Below are the code and all the weights of a small trained network. Each question names an input and a target symbol and asks about switching units off, where a switched-off unit gives its printed mean instead of its output.

import numpy as np


def w(rows, s, z=0):
    codes = np.array(rows[::2]) - 128.0
    scale = np.full(codes.shape[1], s)
    scale[-1] = z or s
    return codes * scale


def f(y):
    return np.maximum(y, 0)


def softmax(a):
    e = np.exp(a - a.max(-1, keepdims=True))
    return e / e.sum(-1, keepdims=True)


def log_softmax(a):
    a = a - a.max(-1, keepdims=True)
    return a - np.log(np.exp(a).sum(-1, keepdims=True))


def net(x, mask):
    ids = ['ΘΛΨΩαβγεζημξπστφ'.index(c) for c in x.split()]
    T = len(ids)
    res = E[ids] + P[:T]
    u = 0
    for l in range(2):
        q, k, v = (res @ M[l].T for M in (Q, K, V))
        z = softmax(np.where(np.tri(T) > 0, q @ k.T / 2**0.5, -1e9)) @ v
        res = res + np.where(mask[u], z, O[l][:, -1]) @ O[l][:, :-1]
        u += 1
        y = f(res @ A[l][:, :-1].T + A[l][:, -1])
        res = res + np.where(mask[u : u + 8], y, B[l][:, -1]) @ B[l][:, :-1]
        u += 8
    return log_softmax(res[-1] @ U[:, :-1].T + U[:, -1])


Q, K, V, O, A, B = {}, {}, {}, {}, {}, {}
E = w([
[132,157,207,183],'Θ',
[113,113,209,119],'Λ',
[84,81,138,147],'Ψ',
[82,97,196,165],'Ω',
[71,85,124,139],'α',
[150,109,75,169],'β',
[150,143,172,101],'γ',
[103,85,3,127],'ε',
[79,129,105,53],'ζ',
[151,162,180,64],'η',
[98,75,150,93],'μ',
[165,140,160,205],'ξ',
[134,147,204,95],'π',
[58,125,83,11],'σ',
[91,104,78,215],'τ',
[158,119,78,113],'φ',
],0.015)
P = w([
[210,174,120,159],'0',
[6,215,76,181],'1',
[190,9,167,84],'2',
[18,211,70,186],'3',
[209,104,137,126],'4',
[11,45,90,122],'5',
],0.014)
Q[0] = w([
[22,213,2,243],'0.h1',
[202,74,58,222],'0.h1',
],0.0056)
K[0] = w([
[120,213,58,227],'0.h1',
[2,185,68,192],'0.h1',
],0.0045)
V[0] = w([
[127,158,247,88],'0.h1',
[105,254,131,172],'0.h1',
],0.0056)
O[0] = w([
[137,135,218,107,109],'0.h1',
[151,134,2,156,253],'0.h1',
],0.004,0.0016)
A[0] = w([
[245,157,87,163,82],'0.n1',
[31,99,119,138,2],'0.n2',
[215,141,75,32,116],'0.n3',
[100,85,120,189,169],'0.n4',
[113,110,111,225,171],'0.n5',
[77,74,2,145,118],'0.n6',
[225,81,108,193,72],'0.n7',
[191,84,174,245,32],'0.n8',
],0.0088,0.0052)
B[0] = w([
[173,174,76,155,188],'0.n1',
[196,172,97,155,171],'0.n2',
[99,195,68,2,181],'0.n3',
[51,140,82,144,201],'0.n4',
[106,119,122,58,221],'0.n5',
[92,143,222,133,254],'0.n6',
[197,76,49,187,181],'0.n7',
[98,61,89,241,165],'0.n8',
],0.0095,0.0072)
Q[1] = w([
[120,1,202,105],'1.h1',
[77,40,65,116],'1.h1',
],0.009)
K[1] = w([
[92,25,216,105],'1.h1',
[162,3,112,99],'1.h1',
],0.0073)
V[1] = w([
[223,254,73,63],'1.h1',
[116,199,217,108],'1.h1',
],0.007)
O[1] = w([
[98,52,183,90,255],'1.h1',
[159,200,241,255,39],'1.h1',
],0.0078,0.0083)
A[1] = w([
[90,84,161,167,252],'1.n1',
[189,75,51,159,3],'1.n2',
[251,85,154,117,118],'1.n3',
[221,115,128,210,94],'1.n4',
[62,231,114,155,179],'1.n5',
[143,39,115,102,210],'1.n6',
[154,190,164,60,126],'1.n7',
[114,121,66,211,131],'1.n8',
],0.012,0.0052)
B[1] = w([
[109,179,180,151,201],'1.n1',
[122,67,138,228,227],'1.n2',
[212,85,116,56,191],'1.n3',
[140,217,131,188,154],'1.n4',
[251,77,120,108,207],'1.n5',
[128,233,149,78,253],'1.n6',
[63,42,155,127,182],'1.n7',
[102,119,176,106,198],'1.n8',
],0.011,0.013)
U = w([
[140,189,163,170,144],'Θ',
[209,220,130,131,145],'Λ',
[105,163,129,150,205],'Ψ',
[55,146,219,183,127],'Ω',
[88,151,116,133,255],'α',
[124,61,18,119,122],'β',
[185,157,121,109,113],'γ',
[112,209,7,103,158],'ε',
[64,199,171,95,58],'ζ',
[140,51,130,102,104],'η',
[185,192,135,102,141],'μ',
[144,97,141,178,143],'ξ',
[182,138,155,131,78],'π',
[30,151,91,87,99],'σ',
[25,69,144,173,97],'τ',
[206,175,63,85,72],'φ',
],0.011,0.0096)

Each question gives the input, a string of symbols that net reads in full, and the target symbol t.
The units are the heads (2 rows each of Q, K, V and O) and the neurons (one row each of A and B). Each row of codes is followed by its name. A weight is (code - 128) times the scale printed after its matrix; where a second scale follows, it is the last column's (O, A, B and U).
mask holds one flag per unit, layer by layer, with each layer's heads first. A switched-off unit (its flag False) gives its mean, the last column of its rows in O or B, instead of its output. The means were averaged over made-up inputs and are rounded, as every weight is.
A unit's drop is (log p(t) with every unit on - log p(t) with that unit switched off) / (log p(t) with every unit on - log p(t) with every unit switched off).
The circuit of an input: a set's keep is (log p(t) with only the set's units on - log p(t) with every unit switched off) / (log p(t) with every unit on - log p(t) with every unit switched off). Starting from the 12 units with the biggest drops (on a tie, the unit counted first), units are removed one at a time, each time the one whose removal leaves the highest keep (on an exact tie, the one counted first), for as long as the keep stays at least 0.8.
circuit, biggest first: the units of the circuit, biggest drop first
k most important neurons: the k neurons with the biggest drops, biggest first
k most important neurons of layer l: the k neurons of layer l with the biggest drops, biggest first
input η ξ β η, target Ω: 2 most important neurons of layer 0 => [0.n1, 0.n3]
input Λ φ Θ ξ, target Λ: circuit, biggest first => [1.n5, 1.h1]
input τ τ ε, target ε: circuit, biggest first => [1.n6, 1.h1]
input Θ β η φ η π, target Ω: circuit, biggest first => [1.h1, 0.h1]
input β η β φ, target σ: 3 most important neurons => [0.n1, 0.n7, 0.n6]
input ξ ε Λ μ φ ζ, target Λ: circuit, biggest first => [1.h1, 1.n5, 0.h1]
input Λ Λ η η ξ φ, target Ω: 2 most important neurons of layer 0 => [0.n6, 0.n1]
input β β Ω α, target σ: 2 most important neurons of layer 0 => [0.n1, 0.n7]
input τ η φ α, target β: circuit, biggest first => [1.n5, 1.n6]
input ξ η ξ Λ β ε, target ε: most important neuron of layer 1 => [1.n2]
input α β η Λ ζ Λ, target Ω: 2 most important neurons of layer 1 => [1.n1, 1.n3]
input τ φ σ, target σ: circuit, biggest first => [0.n3, 1.n5]
input η τ τ ζ, target Ω: 4 most important neurons of layer 0 => [0.n6, 0.n1, 0.n3, 0.n5]
input η Λ τ, target τ: 2 most important neurons of layer 0 => [0.n8, 0.n4]
input μ μ β η σ φ, target σ: circuit, biggest first => [0.n7, 1.n5]
input η β η η η Ψ, target Ω: circuit, biggest first => [1.n1, 0.n6]
input η η γ τ, target Ω: circuit, biggest first => [0.n6, 1.h1]
input η μ β, target β: circuit, biggest first => [1.h1, 0.n7]
input ξ Λ β τ Λ Ψ, target σ: 2 most important neurons => [0.n2, 0.n4]
input ξ π β Λ, target ε: most important neuron => [0.n8]
